Below is a small trained network, with its code and all its weights. Each question gives an input and a class and asks what happens when units are switched off, that is, made to give their printed mean instead of their output.

import numpy as np


def w(rows, s, z=0):
    codes = np.array(rows[::2]) - 128.0
    scale = np.full(codes.shape[1], s)
    scale[-1] = z or s
    return codes * scale


def norm(h):
    return h / np.sqrt((h * h).mean(-1, keepdims=True) + 1e-5)


def f(y):
    return np.maximum(y, 0)


def log_softmax(a):
    a = a - a.max(-1, keepdims=True)
    return a - np.log(np.exp(a).sum(-1, keepdims=True))


def net(x, mask):
    res = np.array(x, float).reshape(1, 6) / 4 @ E
    u = 0
    for l in range(2):
        y = f(norm(res) @ A[l][:, :-1].T + A[l][:, -1])
        res = res + np.where(mask[u : u + 7], y, B[l][:, -1]) @ B[l][:, :-1]
        u += 7
    return log_softmax(norm(res)[-1] @ U[:, :-1].T + U[:, -1])


A, B = {}, {}
E = w([
[121,133,137,136,134,144,127,113,150,112],'x0',
[155,148,115,87,161,221,206,176,153,136],'x1',
[136,151,131,141,124,136,131,120,121,125],'x2',
[93,145,2,121,107,80,153,92,160,164],'x3',
[130,120,125,120,124,116,130,136,122,134],'x4',
[168,71,86,205,124,155,134,102,162,218],'x5',
],0.0088)
A[0] = w([
[164,120,139,111,126,206,237,171,184,226,3],'0.n0',
[150,201,78,30,208,206,170,207,142,129,54],'0.n1',
[166,69,254,152,105,117,83,101,91,141,178],'0.n2',
[99,196,104,98,135,104,124,96,171,182,161],'0.n3',
[194,78,92,201,146,139,66,132,157,147,77],'0.n4',
[149,108,189,108,130,201,160,194,137,149,126],'0.n5',
[138,135,66,83,86,170,186,112,126,116,24],'0.n6',
],0.0073,0.0031)
B[0] = w([
[112,209,51,161,250,85,11,118,91,70,243],'0.n0',
[95,19,146,105,3,145,196,156,124,156,254],'0.n1',
[85,105,74,212,77,202,99,211,159,135,230],'0.n2',
[107,73,94,88,120,48,104,142,127,137,187],'0.n3',
[133,95,145,106,48,188,180,108,88,183,202],'0.n4',
[195,184,250,165,162,65,145,83,128,205,229],'0.n5',
[86,52,98,136,134,169,160,197,184,106,172],'0.n6',
],0.0083,0.0075)
A[1] = w([
[137,93,140,182,53,66,137,80,84,173,52],'1.n0',
[60,170,168,148,118,1,95,224,168,97,115],'1.n1',
[26,148,112,70,52,41,160,39,111,162,152],'1.n2',
[187,145,201,81,186,158,163,118,57,166,158],'1.n3',
[75,132,239,183,58,205,105,188,75,99,234],'1.n4',
[105,210,103,100,90,123,194,149,101,115,95],'1.n5',
[211,169,195,70,55,115,205,135,179,165,8],'1.n6',
],0.0068,0.0017)
B[1] = w([
[170,98,198,91,146,158,185,75,199,130,179],'1.n0',
[135,176,126,135,149,171,120,128,82,62,191],'1.n1',
[120,183,212,182,144,111,155,116,141,117,209],'1.n2',
[189,177,195,140,250,144,141,87,152,119,173],'1.n3',
[134,123,63,46,96,91,103,113,85,123,255],'1.n4',
[61,127,121,130,131,108,100,155,167,132,147],'1.n5',
[153,79,115,62,173,217,191,133,147,155,160],'1.n6',
],0.012,0.0093)
U = w([
[138,147,113,53,80,111,55,159,54,48,101],'0',
[155,81,118,152,26,204,93,142,108,190,158],'1',
[188,126,166,19,158,186,162,163,84,110,59],'2',
[207,161,161,181,201,160,93,155,118,162,252],'3',
[89,209,173,155,123,99,144,109,113,47,210],'4',
[152,95,155,170,109,102,173,63,199,166,138],'5',
[59,103,111,79,81,138,201,215,155,88,78],'6',
[116,106,7,154,191,133,138,152,155,162,50],'7',
],0.016,0.0014)

Each question gives the input, the list of numbers given to net, and the class t.
The units are the neurons (one row each of A and B). Each row of codes is followed by its name. A weight is (code - 128) times the scale printed after its matrix; where a second scale follows, it is the last column's (A, B and U).
mask holds one flag per neuron, layer by layer. A switched-off neuron (its flag False) gives its mean, the last column of its row in B, instead of its output. The means were averaged over made-up inputs and are rounded, as every weight is.
A unit's drop is (log p(t) with every unit on - log p(t) with that unit switched off) / (log p(t) with every unit on - log p(t) with every unit switched off).
The circuit of an input: a set's keep is (log p(t) with only the set's units on - log p(t) with every unit switched off) / (log p(t) with every unit on - log p(t) with every unit switched off). Starting from the 12 units with the biggest drops (on a tie, the unit counted first), units are removed one at a time, each time the one whose removal leaves the highest keep (on an exact tie, the one counted first), for as long as the keep stays at least 0.8.
units of the circuit, in order: the units of the circuit, biggest drop first
unit that matters most: the unit with the biggest drop
top k neurons: the k neurons with the biggest drops, biggest first
top k neurons in layer l: the k neurons of layer l with the biggest drops, biggest first
input [2,-5,1,-4,-7,0], class 0: unit that matters most	1.n4
input [8,0,0,-5,3,-3], class 0: top 2 neurons	0.n2, 1.n4
input [-8,0,6,3,7,-1], class 4: top 3 neurons in layer 0	0.n2, 0.n1, 0.n4
input [-6,0,5,-8,2,-4], class 0: top 4 neurons	0.n2, 1.n4, 0.n4, 1.n0
input [-3,7,-6,0,-7,6], class 3: units of the circuit, in order	0.n5, 0.n0
input [1,5,5,1,6,-1], class 6: top 2 neurons	0.n1, 0.n6
input [7,5,-1,6,4,0], class 6: top 2 neurons	0.n1, 1.n3
input [7,7,0,1,6,-8], class 6: top 3 neurons	0.n1, 1.n5, 0.n6
input [6,-8,8,-1,5,7], class 1: top 2 neurons	0.n2, 0.n5
input [0,1,-7,1,-4,-4], class 6: top 2 neurons	0.n0, 0.n5
input [-7,0,-2,1,8,6], class 5: top 2 neurons	0.n4, 0.n2
input [3,0,6,-5,-6,-7], class 0: top 4 neurons	1.n4, 0.n2, 0.n4, 1.n0
input [-7,1,-2,2,8,0], class 6: units of the circuit, in order	0.n5, 1.n4
input [-5,-2,-7,-6,-2,5], class 1: units of the circuit, in order	0.n2
input [7,5,-3,8,8,0], class 6: top 2 neurons	0.n1, 1.n3
input [-3,2,-5,4,-6,-8], class 6: top 2 neurons	0.n1, 0.n0
input [8,0,-5,1,8,-8], class 4: top 4 neurons	1.n2, 0.n2, 0.n4, 0.n6
input [-3,-7,3,8,2,0], class 4: top 3 neurons in layer 0	0.n1, 0.n4, 0.n5
input [1,0,7,-4,-6,-4], class 0: top 3 neurons	0.n2, 1.n4, 0.n4
input [4,0,4,-2,-3,-2], class 0: units of the circuit, in order	1.n4
input [-8,6,8,1,-5,0], class 6: top 2 neurons in layer 0	0.n1, 0.n6
input [0,0,1,5,1,-2], class 4: top 3 neurons	1.n2, 0.n2, 0.n1
input [8,7,-8,-7,-4,1], class 3: top 2 neurons in layer 1	1.n3, 1.n0
input [6,6,8,5,4,0], class 6: top 2 neurons in layer 0	0.n1, 0.n2
input [1,-8,6,0,-8,8], class 1: top 2 neurons in layer 0	0.n2, 0.n5
input [5,0,-5,6,-4,-1], class 4: top 2 neurons in layer 1	1.n2, 1.n4
input [-7,5,3,2,4,-6], class 6: units of the circuit, in order	0.n1
input [5,-2,1,-8,-6,-1], class 0: top 2 neurons in layer 0	0.n2, 0.n1
input [8,-1,5,-6,8,2], class 1: top 2 neurons	0.n2, 0.n0
